In the rows, zero is written as 128.
Each row is followed by its class number.
[149  97 141 134 124 114  95 139 145 171 150 161 105 175 154 124 162  62
 153 158 182 144  77 119 138  49  32 144 201  86 112 128 150 109 181 151
  86 188 129  55  62 135  50  94 118  38 155 106] => 3
[141 100 134 114 132 123  75 128 147 168 147 160  98 154 168 114 142  83
 147 129 179 151  70 110 131  69  46 164 223 111 133 138 139 100 194 155
  88 188 127  77  53 147  61  81 131  62 153 125] => 4
[156 111 142 151 159 124 149 192 161 119 126 140 115 152 125 137 102 140
 166  97  91 128 120 162  65 116 127 131 148 126 108 152 148 120  88 117
 162  76 159 156 127 133 168 149 109 161  96 143] => 11
[113 172 114 154 158 132 188 133 130  55 155 102 128 165 108 115 126  97
  99 122  85 106 117 119 173 116 115  88 128 106 157  97  82 163 101 135
 136 102 140 121 148 160 113 121 105 112 108 107] => 10
[155 117 141 139 139 128 114 174 149 113 139 108 121 153 109 146  94 147
 127  99 101  94 135 154 104 121 125 125 134 125 136 135 155 132 113 129
 190  79 141 138 103 126 148 139 102 145 124 128] => 9
[115 117 170 122 101 108 154 179 121 152 177 130 114 124 129 165 139 147
 139 135 153 134 177 190 127  81 109 164 147  76 147 143 122 183 174 117
 124 178 128 150  76 131 135 125 143 171 169 101] => 1
[100 116 178 133 175 152 111 140 184 130  89 135 145 134 165 115  86 125
 174  79 121  87 129  72 111 116 155 134 186 130 102 135 114 153 136 129
 112 118 137 144 110  90  92 135 130 116 112 134] => 9
[ 93 162  97 167 155 118 151 101 143  87 159  98 127 146 137 104 132  95
 111 122  83  95 129 119 168 109 113  93 135  95 146  99  93 141 109 165
 109 100 123 132 164 160 109 116  98 144 145 108] => 5
[ 84 129 173 140 149 156 105 148 189 123  94 115 139  96 155 113  95 130
 134  57 119 102 102  80 129 105 155 117 176 141  80 116 129 111 155 148
 134  97 110 145 128 110  92 143 137  93  97 122] => 4
[129 162 143 163 135 126 159 132 137  71 159  81 138 146  97 110 153  98
  91 115  58  97 100 131 192 112  75  72 132 119 150 103  94 139 106 165
 134 106 132 106 173 176 102 116 114  90 136 115] => 10
[112 155  91 142 140 128 168 146 142  77 175  95 143 153 118 114 145  88
  89 142  60  82 138 140 171 101 121  96 117 101 159  94  88 148 108 164
 102 107 121 127 155 179  97 112  96 132 137 136] => 9
[132  78 109 118 120 119 105 148 125 184 140 158 117 148 172 136 149  94
 170 158 186 154  82 118 114  30  77 168 206  95 120 129 154  97 178 117
  72 176 154  83  67 133  66  92 122  90 157 122] => 5
[168 110 134 128 131 129 114 190 146 106 122 109 127 118 112 139 125 117
 138 106  94 133 130 175 121  95 126 117 119 130 117 140 142 124 112 125
 176  89 139 123 110 122 125 146 100 134 110 106] => 3
[171 124 123 144 137  97 116 136 145 117 133 109 118 142 114 127 111 136
 115 114 125 106 125 155 103 138 112 133 148 116 164 138 112 111 108 121
 187  96 139 152 122 101 133 144 124 154 106 120] => 2
[109 134 153 130 113 155 147 189 114 166 173 136 120 113 147 163 141 141
 129 128 160 143 234 157 141 125  91 161 119 101 129 158 129 183 149  89
  96 171 125 165 130 123 131 125 153 206 137 110] => 8
[121 145 179 133 116 109 147 178 111 154 188 129 128 110 136 166 141 152
 129 123 154 140 198 177 138 111 118 152 148 105 135 166 127 159 165  84
 131 167 124 131  85 141 113 104 144 196 162 118] => 4
[135  89  91 105 112 109  99 139 142 168 143 172 110 165 158 121 144  97
 161 139 196 142  82 154 112  67  72 176 204 100 132 141 160  80 195 146
 115 161 132  88  53 139  71 100 136  54 177 123] => 0
[ 91 118 157 140 160 175 139 153 186 164  94 146 151 109 202 120  92 124
 154  89 141  93 148  61 102 107 144 123 161 133  65 130 133 131 101  97
  85 113 134 155 151  96 107 131 143 110  76  94] => 8
[150  98 128 144 152 120 125 179 134 126 113 131 122 164 132 145 105 139
 150 102 128 107 133 168  96 102 146 137 132 100 124 130 158 136 111 128
 167  68 155 163 102 109 159 147 107 187 124 114] => 5
[157  89 104 108 121 110 102 120 147 173 149 166 105 146 160 143 165  77
 154 142 184 157  75 106 128  77  76 170 177 102 114 165 139  79 181 148
  91 174 125  71  97 140  61  95 148  77 129  94] => 2
[174 105 141 116 136 138 131 171 145 132 138 118 125 155 111 152 108 156
 122  96  96 103 128 207 106 114 121 152 139 131 130 144 152 139 121 126
 166  67 144 134 100 123 153 136 147 131 106 114] => 8
[127 136 189 132 110 135 146 191 115 153 177 147 122 139 125 172 148 144
 140 113 131 144 198 158 138 113 105 171 161 134 140 158 131 192 174  97
 131 169 115 100  80 120 125 125 155 176 157 116] => 10
[170 124 158 158 136 143 138 180 138 129 139 132 124 155 126 161  94 140
 143 107 106 120 134 151 102 114 143 134 142 127 129 142 149 148  98 111
 184  79 147 150 104 112 168 152 124 163  95 116] => 10
[118 180 106 139 136 137 171 103 127  96 163  98 135 146 148 111 127  96
  78 127  85  87 150 121 190 117 116  81 116 125 161 111 110 149  83 125
 110 138 135 107 140 162  95 103 113 117 134 108] => 10
[139  81 102  92 141 124  76 142 158 163 157 161 103 175 159 111 142  76
 163 137 175 144  85 122 141  74  49 162 212 111 148 141 135 111 194 176
  80 171 114  78  72 131  49 102 136  68 158 147] => 9
[ 87 122 166 131 151 142 123 115 188 149  90 115 146 108 165  96  95 133
 154  92 127  91 118  90 134 124 182 126 155 150  72 118 106 140 137 105
 136 101 102 123 126  95  99 139 161 105 106 104] => 1
[162 109 149 148 144 129 135 183 150 103 130 127 118 134 125 132 106 136
 144  85  98 121 116 165 100 110 138 144 134 125 124 154 143 145 122 131
 181  67 139 144 104 114 150 141 122 163 104 114] => 10
[112 147 178 134 102 133 134 207 109 136 174 118 139 126 109 171 158 150
 137 115 126 119 210 194 170  85  94 130 146  99 148 123 132 190 160  92
 126 149 105 136 101 124 114 122 149 161 172 120] => 3
[ 97 140 141 102 155 149 103 118 183 129  90 110 160  91 169 103  91 106
 148  74 120  96 122  71 143 124 171 104 162 162 108 124  80 115 122 113
 124 103 113 133 144  89  48 125 142  96  84  99] => 2
[142  95 105 116 113 131  93 165 122 159 164 160 104 152 162 144 162  82
 145 135 172 156  97 143 138  73  50 160 178  92 100 120 172  93 188 140
  91 162 129  75  84 146  79 100 130  79 154 111] => 4
[121 173 106 143 132 121 144 107 128  93 182  86 127 166  93 119 160  87
  88 143  56  96 109 159 223 131  63  93 118 126 162 101 106 139 105 136
 127 129 130  92 137 200  71  98 111  96 139 139] => 11
[ 74 130 164 133 159 134  97 124 197 113  98 110 153  88 156 106  89 131
 153  77 109 101  99 109 149 139 168 137 170 154 102 110  95 149 154 141
 127  74 108 148 132  84  86 134 150  93  77 118] => 7
[ 93 122 150 144 169 172 122 168 191 141  74 134 171 126 178 111  92 104
 174  82 122 100 130  98 108 116 205 116 163 151  65 120 126 129 113 113
 126  81 124 136 134  84  96 137 123 112  81 126] => 0
[122 166  87 141 145 108 138 100 145  83 174  77 130 144 111  85 148  88
  65 133  84  81 103 134 210  92  86  84 112 105 155 100  87 121 102 169
 135 106 109  84 171 180  72 109 115 106 141 107] => 5
[134 130 180 131 102 130 133 190 103 131 160 138 123 131 112 168 143 137
 138 123 158 137 187 185 162 111 101 120 158 110 168 144 121 177 153 122
 113 161 141 138 103 102 126 119 165 168 140 122] => 6
[126 148 163 127 100 121 149 211 101 133 174 121 129 135  98 174 146 138
 134 133 143 139 184 207 156  87  86 148 130  77 153 139 144 166 152 102
 127 151 134 137 119 135 133 111 137 182 144 119] => 11
[110 172 124 153 154 123 140 112 146  96 166 104 139 158 112 105 150  99
  81 111  85  94 123 107 178 116  79 102  93 136 141 106 111 127  99 157
 122 136 120  84 141 162  90 132  94  93 137 126] => 7
[159 101 148 149 135 150 102 170 137 131 117 119 127 152 106 151  98 147
 138  91 132 109 136 175  95 107 119 115 123 113 129 118 148 149 130 134
 184  92 146 158 101  89 161 171 105 168 121 128] => 9
[146 114 141 158 131 150 148 177 147 111 112 156 119 131 149 146  99 100
 130 105 118 132 121 137  76 117 141 117 124 112 103 140 136 132 112 110
 170  90 152 149 120 106 149 148 108 155  81 106] => 10
[127 120 160 143 146 139 140 155 137 115 123 123 107 146 132 151 103 129
 143 102 115 124 137 183 107 120 119 158 137 105 136 134 135 142 133 131
 173 101 150 132 106 111 162 158 101 166 114 111] => 10
[141  91 142 119 130 107 101 128 144 171 179 149 101 166 153 128 145  84
 145 157 170 124  83 153 144  64  59 172 204  95 120 134 145 103 172 145
 101 170 134  56  65 145  53  99 133  65 164 114] => 1
[146  86 134 100 109 118 103 165 146 187 137 173 120 165 171 135 157  85
 163 146 151 145  83 149 124  45  67 147 207 126 117 162 174  87 161 124
  75 156 133  58  66 142  59  73 142  63 159 126] => 0
[163 108 133 144 129 126 100 194 151 130 119 129 142 143 120 157 122 111
 144 113  95 128 106 173  89 116 156 128 113 129 111 120 172 138 116 134
 190  65 133 137  84 104 140 145  88 141  98 116] => 0
[144  84 128  96 104 131  81 127 158 172 130 148 124 152 141 121 148  77
 150 134 161 141  57 113 139  66  72 148 221 121 133 129 130 106 204 179
  79 195 128  69  76 130  52 101 157  28 156 141] => 9
[136 124 161 124 109 124 125 177 116 173 192 113 116 125 139 164 131 165
 134 155 145 128 191 197 160 131  83 143 162  93 142 138 129 205 171 103
 113 149 133 156  90 128 137 105 173 176 154 133] => 8
[ 97 116 144 134 169 141 135 141 185 126  75 132 144 126 159 107  89 132
 157  92 103  97 127 126 110 121 190 144 161 133  97 138 115 120 125 104
 141  66 117 165 112  75 101 146 145 139  81 145] => 0
[112 167 139 150 141 126 161 106 134  82 184  90 120 160 112 104 126 120
  87 142  69  66 110 126 206 128  72  94 138 124 157  98  84 152 103 137
 124 114 124  80 148 170  96 103 137  72 123 113] => 10
[121 156  96 135 132 132 137 134 134 128 172 118 124 182 123 128 119 116
  77 113  87  70 161 136 158 104  89 108 153 128 143 123 105 127 105 167
 113 118 136 101 118 153 118 117 112 125 167 121] => 6
[125 134 167 121 102 128 153 170 112 145 181 112 124 125  98 176 154 154
 125 134 146 131 194 194 149 105  91 138 141  97 155 142 106 170 175 114
 119 176 118 121 119 134 133 129 154 165 159 120] => 9
[161 112 110 145 130 124 135 174 149 115 128 110 130 117 140 141 116 123
 129 103  88 118 127 184  91 108 168 101 126 125 127 120 140 114 101 124
 165  69 143 154 124 124 150 139 102 188 100 133] => 2
[144 101 116  97 124 116  74 159 146 181 155 168 114 169 164 124 139  83
 171 142 187 130  82 132 149  71  49 174 207  97 111 143 169 108 179 156
  81 171 137  62  70 143  64  76 136  63 162 114] => 11
[164 113 159 153 138 121 131 180 151 129 138 119 120 135 117 132 106 146
 134  95  85 115 105 172  95 121 131 131 140 142 115 147 145 144 108 115
 183  64 122 123 104 108 162 129 130 154  93 127] => 10
[105 121 144 149 156 161 130 126 172 127 102 132 133 132 173 102  93 109
 145  91  92  87 131 137 134 110 180 123 155 110  89 103 113 155 114 116
 123  74 112 171 132  86 110 140 161 144 102 140] => 1
[106 113 152 152 163 145 137 157 173 123  86 126 146 122 173 100  79 127
 171  78 102 100 127  82  94  96 182 114 211 147  84 123 120 130 111 105
  97  85 150 165 124  81  91 141 141 135  97 148] => 5
[160 112 147 158 127 135 124 182 144 111 131 117 124 138 118 143 110 134
 142  96  81 121 104 147 105 102 138 137 157 132 136 118 152 134 123 124
 169  68 143 126 119 115 154 133 144 123 101 119] => 10
[151 100 106 105 127 103  74 139 153 158 153 152  94 146 166 135 140  94
 153 138 163 169  67 128 141  57  59 169 217 107 144 124 152 131 194 148
  85 154 129 103  59 133  73  93 155  69 136 126] => 7
[103 133 144 108 158 148 102 144 197 119  91  99 154  87 175  96  95 117
 151  85  87  85 125 100 167 103 150  71 164 146 102 118 104 127 116 124
 103  89 102 150 146 116  70 137 158  88 100 122] => 3
[147  95 112 118 130 127  84 147 148 175 161 181 107 149 168 134 147  93
 144 132 170 143  75 121 124  60  86 165 221 104 124 144 140 107 199 151
  72 166 120  82  54 148  80  75 158  86 149 136] => 4
[155 117 137 148 120 142 103 172 149 138 105 134 115 116 141 142 132 109
 132 113 117 124 142 155 112 130 126 111  96 130 118 129 166 129  86 114
 157  98 114 160 120 101 148 159 107 156  90 115] => 3
[165 103 142 158 135 129 146 188 128 120 121 125 145 169 113 156 105 139
 154 108  90 112 126 174  74  93 142 117 135 104 110 126 160 139 102  98
 158  59 160 156 126 110 159 149 117 178 121 144] => 9
[166 128  98 144 134 113 134 175 152 113 139 101 125 143 129 140 125 119
 112  96  86 115 148 176  72 113 144 143 127 128 150 127 143 105 106 130
 185  76 129 158 114 129 142 155  78 184 115 131] => 2
[172 108 140 156 143 121 111 168 122 106 126 111 131 154  94 139 115 151
 145 110 107 109 115 151 123  95 138 130 143 107 147 121 140 128 116 134
 191  63 164 162 107 112 142 142 120 151 136 133] => 5
[141 139 159 122 101 133 128 166 100 165 172 126 133 146 107 183 167 161
 133 116 137 131 202 196 161 115  81 133 155 119 156 153 115 170 162  95
 123 165 115 114 110 122 139 115 158 192 177 125] => 2
[168 102 124 141 138 114 122 185 153 103 123 105 133 151 100 139 136 122
 132  79  70 125 103 179  95 103 151 122 153 139 152 117 141 115 127 148
 180  57 136 137 102  99 125 137 112 143 105 146] => 2
[106 131 163 138 161 151 106 128 182 127  94 138 143 108 167 118 102 106
 151  86 137 101 132  61 127 129 173 145 170 135  95 133 116 137 130 148
 128 127 114 146 112  75  85 137 116 108  84  99] => 5
[104 168  89 144 154 139 178  91 135  96 175 119 124 186 130 110 115  89
  78 133  94  95 164 131 153 111 101  95 123 113 142 116  77 162  97 149
 114 140 130  98 156 171 102 126  88 144 149 116] => 9
[155  81 117 106 124 140  89 121 140 206 144 181 111 169 178 138 157  86
 138 150 202 137  84 112 155  87  51 151 173 111 110 154 174 130 158 153
  64 179 140  98  69 131  63  79 149  62 136 104] => 8
[119 151 177 125 108 126 114 178 119 134 157 116 135  98 100 159 141 146
 128 124 143 139 173 164 170 103 124 115 148 116 178 139 113 169 163 117
 134 149 114 150 112 124 104 112 163 156 148 129] => 0
[ 98 176 124 145 149 113 137 112 150 101 198  84 126 164  96 116 132 102
  97 130  65  79 119 158 209 126  76 123 144 127 152 114 102 135 124 165
 122 118 115  69 133 186  78 101 104 103 137 120] => 11
[162  97 149 127 142 122 128 167 135  99 130 117 135 152  98 153 128 137
 152 107  84 114 108 190 109  99 119 120 124 115 143 131 141 129 129 133
 168  78 156 105 113 125 137 141 115 134 133 124] => 9
[123 137 138 124 104 137 136 191 119 139 169 130 110 111 130 161 151 131
 130 125 131 141 221 195 149  90 113 160 131  98 159 147 118 176 155 110
 119 156 106 147 110 131 133 119 146 188 152 104] => 3
[166  98 127 126 147 156 125 175 143 141 109 133 128 141 135 145 101 150
 137  97 126 126 151 151  97 130 126 124 129 130  87 155 161 121 104 120
 165  71 163 157 125  92 159 149 121 149 108 119] => 8
[144 115 158 127 119 128 148 194 113 144 181 116 124 141 121 160 159 159
 126 122 135 133 196 227 157 104  91 133 154  94 160 146 141 187 174 112
 119 133 146 144 111 134 126 100 180 177 174 142] => 8
[157  70 121 102 130 114  68 163 153 175 148 154 115 172 158 116 162  74
 158 146 173 140  75 142 143  48  32 146 219  89 142 136 150 106 193 186
  70 162 124  83  87 129  55  94 136  80 175 150] => 9
[113 123 186 117 100 113 120 170 102 138 179 113 138 107  83 169 155 175
 143 114 135 132 165 190 187 104  93 149 152 128 162 143 115 179 186 121
 123 168 114  92  93 120 119 105 177 148 159 109] => 6
[161 116 118 158 130 150 119 191 143 139 139 129 127 156 127 153 113 135
 135 108  89 111 162 201  92 126 117 123 124 140 105 136 164 103  91 105
 184  61 127 141 116 115 167 163  92 175 115 137] => 0
[ 95 122 140 136 155 151 132 152 186 131  87 122 146  88 183 110  80 111
 156 101 122 103 124  88 105 111 199 121 169 118  64 108  94 140 124 119
 118  87 119 182 138  83 101 145 133 133  62 118] => 5
[103 162 107 133 146 104 151 121 138  84 163  77 126 154  88  99 141 104
  76 124  74  82 108 153 202 123  73  85 116 121 151  98 107 116 113 149
 126 113 128  84 162 194  78  96 117  96 137 122] => 11
[161 104 118 143 154 139 124 167 152 122 138 116 129 167 116 130 111 147
 138  83  93 104 130 175 105 115 112 142 150 135 127 131 151 106 130 128
 179  40 144 136 114 125 135 141 135 130 132 125] => 8
[147  90 111 101 114 131 100 144 147 171 150 170 101 153 163 139 140  86
 155 138 179 136 104 105 131  56  59 159 196  98 132 155 140 111 182 148
  69 208 146  83  64 158  75 112 147  94 165 115] => 9
[ 93 134 132 126 162 150  99 132 184 141  99 131 134 109 163 100  98 105
 153  81 106 113 109 112 151 124 159 118 171 150  91 116 122 134 120 134
 116  82 107 132 138  87  83 118 146 118  84 138] => 11
[165 119 123 134 144 108 111 175 159 106 138 116 107 156  84 142 110 122
 116 109  99 134  93 186 115 121 133 150 124 107 134 128 137 137 150 161
 219  51 120 162 113 140 130 144 125 146  96 134] => 11
[160  92 126 110 129 104  84 152 135 183 149 152 117 172 166 135 137  93
 159 140 179 144  73 130 140  42  53 125 234 102 120 116 172 100 164 141
  97 160 147  74  63 125  63 100 148  64 163 139] => 6
[136 102 114  93 130 124 100 124 144 196 143 173 113 177 179 123 146  77
 169 159 201 151 112  85 115  77  43 179 200 107 115 154 126 109 175 115
  74 195 121  55  92 123  56  95 137  67 160 107] => 9
[119 168  77 135 153 121 150 147 156  81 170  91 139 170 110 100 134  97
  99 127  59  91 126 115 178 106 116  96 139 132 151 121 103 105 103 139
 137  75 119 103 138 168  69 105 112  80 137 136] => 0
[118 137 190 125 112 106 133 179 106 159 184 118 118 142 107 178 148 179
 151 109 132 131 198 186 146 103  98 174 180 128 168 157 145 180 168 107
 120 166 131  85  74 113 140 107 165 166 183 128] => 6
[ 93 130 163 126 151 137  94 159 183 158  88 116 140  99 187 103  92 109
 138  88 139 110 124  80 112 121 160 117 187 142  89 109 126 118 132 129
 121 102 116 150 119  86  85 118 123 110  96 119] => 4
[140  87 127 121 143 105  88 129 153 164 147 143 117 165 146 121 155  82
 147 159 151 123  54 148 147  60  50 166 215  92 135 133 140  83 183 154
  89 166 137  69  73 156  45  93 136  56 151 147] => 0
[161 107 138 145 123 120 116 186 147 120 128 106 117 135 110 143 124 116
 122 107 111 126 128 148 101 109 135 126 106 113 139 117 162 131 120 144
 186  94 136 152 116 119 137 153 107 157 112 122] => 9
[107 132 161 136 158 165 123 117 180 136  93 155 146 123 173 144  84 120
 161  87 128 102 131  66 112 128 189 133 199 141  88 141 101 132 125 113
 120 117 134 138 128  79 101 137 146 114  74 118] => 2
[102 127 157 135 119 123 147 181 110 157 168 121 128 145 128 151 153 143
 147 110 154 125 208 192 149  93 111 131 119  85 154 120 124 169 166  92
 140 144 120 140 108 128 129 121 157 188 200 103] => 1
[147  82 170 116 117 113  75 149 146 169 148 152 104 147 130 127 150  85
 151 143 173 141  59 127 146  67  65 148 174 106 141 137 159  86 184 165
 115 152 111 103  70 137  53 116 146  66 150 133] => 1
[124 133 157 121  96 118 138 160 110 134 173 122 114 138 108 178 169 149
 117 120 137 139 194 201 166 110  80 147 175 105 170 143 104 191 198 118
 126 185 127 119  92 133 118 116 154 186 180 122] => 2
[147 101 146 156 140 129 118 158 133 138 140 133 109 165 128 135 104 144
 140 102 127 114 138 169  99 101 113 131 135 125 130 124 161 148  98 112
 173  89 142 152  97 106 148 150 109 162 139 114] => 1
[161 116 141 144 151 120 110 177 154 121 136 126 141 150 106 150  99 154
 138  97 102 112 113 145 104 127 146 136 116 140 128 141 139 125 115 118
 181  45 138 155 114 108 143 146 140 128  92 128] => 7
[139  93 114 113 113 123  94 145 150 191 134 171 111 172 178 129 143  86
 156 155 183 138  95 137 118  59  61 168 202  95  95 151 161 103 190 131
  91 178 134  60  67 148  81  96 139  81 173 119] => 0
[108 161 120 142 141 130 191 133 145  72 160 117 118 164 126 113 139  86
 101 129  49  97 136 156 169  82  98  91 149 118 140 124  90 143  85 135
  88 112 129  94 150 175  91 105 112 100 125 114] => 3
[140  92 138 106 137 122  93 150 145 171 131 171 110 166 189 118 133  72
 168 137 215 137  82 113 138  75  52 148 196  96 133 147 149 118 183 132
  88 180 146  81  61 134  56  95 138  80 151 101] => 10
[139 137 145 144  90 118 152 200 113 131 182  92 120 115  93 168 155 149
 115 133 105 135 191 211 151  87 118 117 134  96 163 120 130 170 161 115
 119 139 111 149 106 127 140 129 162 165 145 133] => 3
